Here is a tiny trained network, its code and every weight. The questions are about switching its units off for an input and a class, where a switched-off unit gives its printed mean instead of its output.

import numpy as np


def w(rows, s, z=0):
    codes = np.array(rows[::2]) - 128.0
    scale = np.full(codes.shape[1], s)
    scale[-1] = z or s
    return codes * scale


def f(y):
    return np.maximum(y, 0)


def log_softmax(a):
    a = a - a.max(-1, keepdims=True)
    return a - np.log(np.exp(a).sum(-1, keepdims=True))


def net(x, mask):
    res = np.array(x, float).reshape(1, 5) / 4 @ E
    y = f(res @ A[0][:, :-1].T + A[0][:, -1])
    res = res + np.where(mask, y, B[0][:, -1]) @ B[0][:, :-1]
    return log_softmax(res[-1] @ U[:, :-1].T + U[:, -1])


A, B = {}, {}
E = w([
[136,162,129,147,115,125,176,251,99],'x0',
[132,163,148,161,139,190,116,134,150],'x1',
[130,89,211,157,76,59,156,92,104],'x2',
[99,61,89,113,186,72,187,103,179],'x3',
[116,205,176,160,107,63,168,121,199],'x4',
],0.012)
A[0] = w([
[136,211,102,133,134,233,104,153,113,201],'n0',
[125,9,28,116,169,128,138,125,133,197],'n1',
[126,178,154,146,130,149,156,162,133,221],'n2',
[128,138,213,158,111,66,114,47,142,158],'n3',
[124,145,215,176,129,77,193,138,184,189],'n4',
[128,88,104,117,134,93,115,93,128,254],'n5',
[137,96,135,152,115,219,110,167,83,98],'n6',
[136,156,142,123,131,194,93,156,79,227],'n7',
[128,115,140,120,99,105,102,159,84,136],'n8',
[128,218,84,119,155,189,97,129,176,127],'n9',
[127,46,78,119,152,125,131,123,127,167],'n10',
],0.015,0.0023)
B[0] = w([
[122,199,107,202,112,213,76,91,166,239],'n0',
[129,2,69,123,172,127,183,130,182,252],'n1',
[123,157,102,191,148,126,124,155,123,179],'n2',
[125,99,222,63,89,115,94,56,143,220],'n3',
[138,159,199,139,175,67,180,210,120,215],'n4',
[134,86,95,117,125,132,129,100,162,191],'n5',
[121,111,137,107,108,194,138,156,58,200],'n6',
[131,153,97,122,119,179,123,152,56,205],'n7',
[128,133,105,125,132,97,137,106,58,156],'n8',
[125,167,163,166,124,161,88,116,227,220],'n9',
[122,46,94,105,144,137,149,146,145,204],'n10',
],0.018,0.02)
U = w([
[158,113,190,55,85,69,116,73,156,15],'0',
[137,47,45,97,195,69,186,119,226,223],'1',
[130,196,102,198,106,170,59,125,185,187],'2',
[127,54,110,106,146,227,159,177,107,1],'3',
[163,174,205,147,163,74,189,227,147,213],'4',
[169,176,65,125,41,106,96,139,1,89],'5',
],0.0089,0.0017)

Each question gives the input, the list of numbers given to net, and the class t.
The units are the neurons (one row each of A and B). Each row of codes is followed by its name. A weight is (code - 128) times the scale printed after its matrix; where a second scale follows, it is the last column's (A, B and U).
mask holds one flag per neuron, in row order. A switched-off neuron (its flag False) gives its mean, the last column of its row in B, instead of its output. The means were averaged over made-up inputs and are rounded, as every weight is.
A unit's drop is (log p(t) with every unit on - log p(t) with that unit switched off) / (log p(t) with every unit on - log p(t) with every unit switched off).
The circuit of an input: a set's keep is (log p(t) with only the set's units on - log p(t) with every unit switched off) / (log p(t) with every unit on - log p(t) with every unit switched off). Starting from all 11 units, units are removed one at a time, each time the one whose removal leaves the highest keep (on an exact tie, the one counted first), for as long as the keep stays at least 0.8.
circuit, biggest first: the units of the circuit, biggest drop first
k most important neurons: the k neurons with the biggest drops, biggest first
drop when u is switched off: that unit's drop, to one decimal
input [-2,-3,2,-5,6], class 0: circuit, biggest first => n3
input [-2,-6,0,1,4], class 0: circuit, biggest first => n1, n3
input [-2,-7,-4,-2,6], class 0: circuit, biggest first => n0, n1
input [-3,7,-4,8,6], class 4: circuit, biggest first => n4, n1
input [8,-8,-1,1,-4], class 1: 3 most important neurons => n1, n0, n7
input [6,-8,-3,-6,2], class 5: 2 most important neurons => n8, n9
input [-1,-2,-3,-7,-6], class 2: 3 most important neurons => n0, n9, n1
input [7,0,-8,3,8], class 2: 2 most important neurons => n9, n0
input [2,-8,-1,-2,0], class 1: 4 most important neurons => n0, n7, n6, n3
input [8,-6,1,1,-3], class 1: 2 most important neurons => n0, n7
input [0,3,3,0,4], class 4: drop when n4 is switched off => 0.7
input [4,-5,-5,2,-3], class 1: drop when n1 is switched off => 0.4
input [-1,5,2,-7,8], class 4: drop when n4 is switched off => 3.0
input [2,-4,-7,-4,-3], class 2: circuit, biggest first => n0
input [1,-8,-2,-7,1], class 5: drop when n9 is switched off => 0.1
input [3,6,2,0,-2], class 2: 2 most important neurons => n1, n10
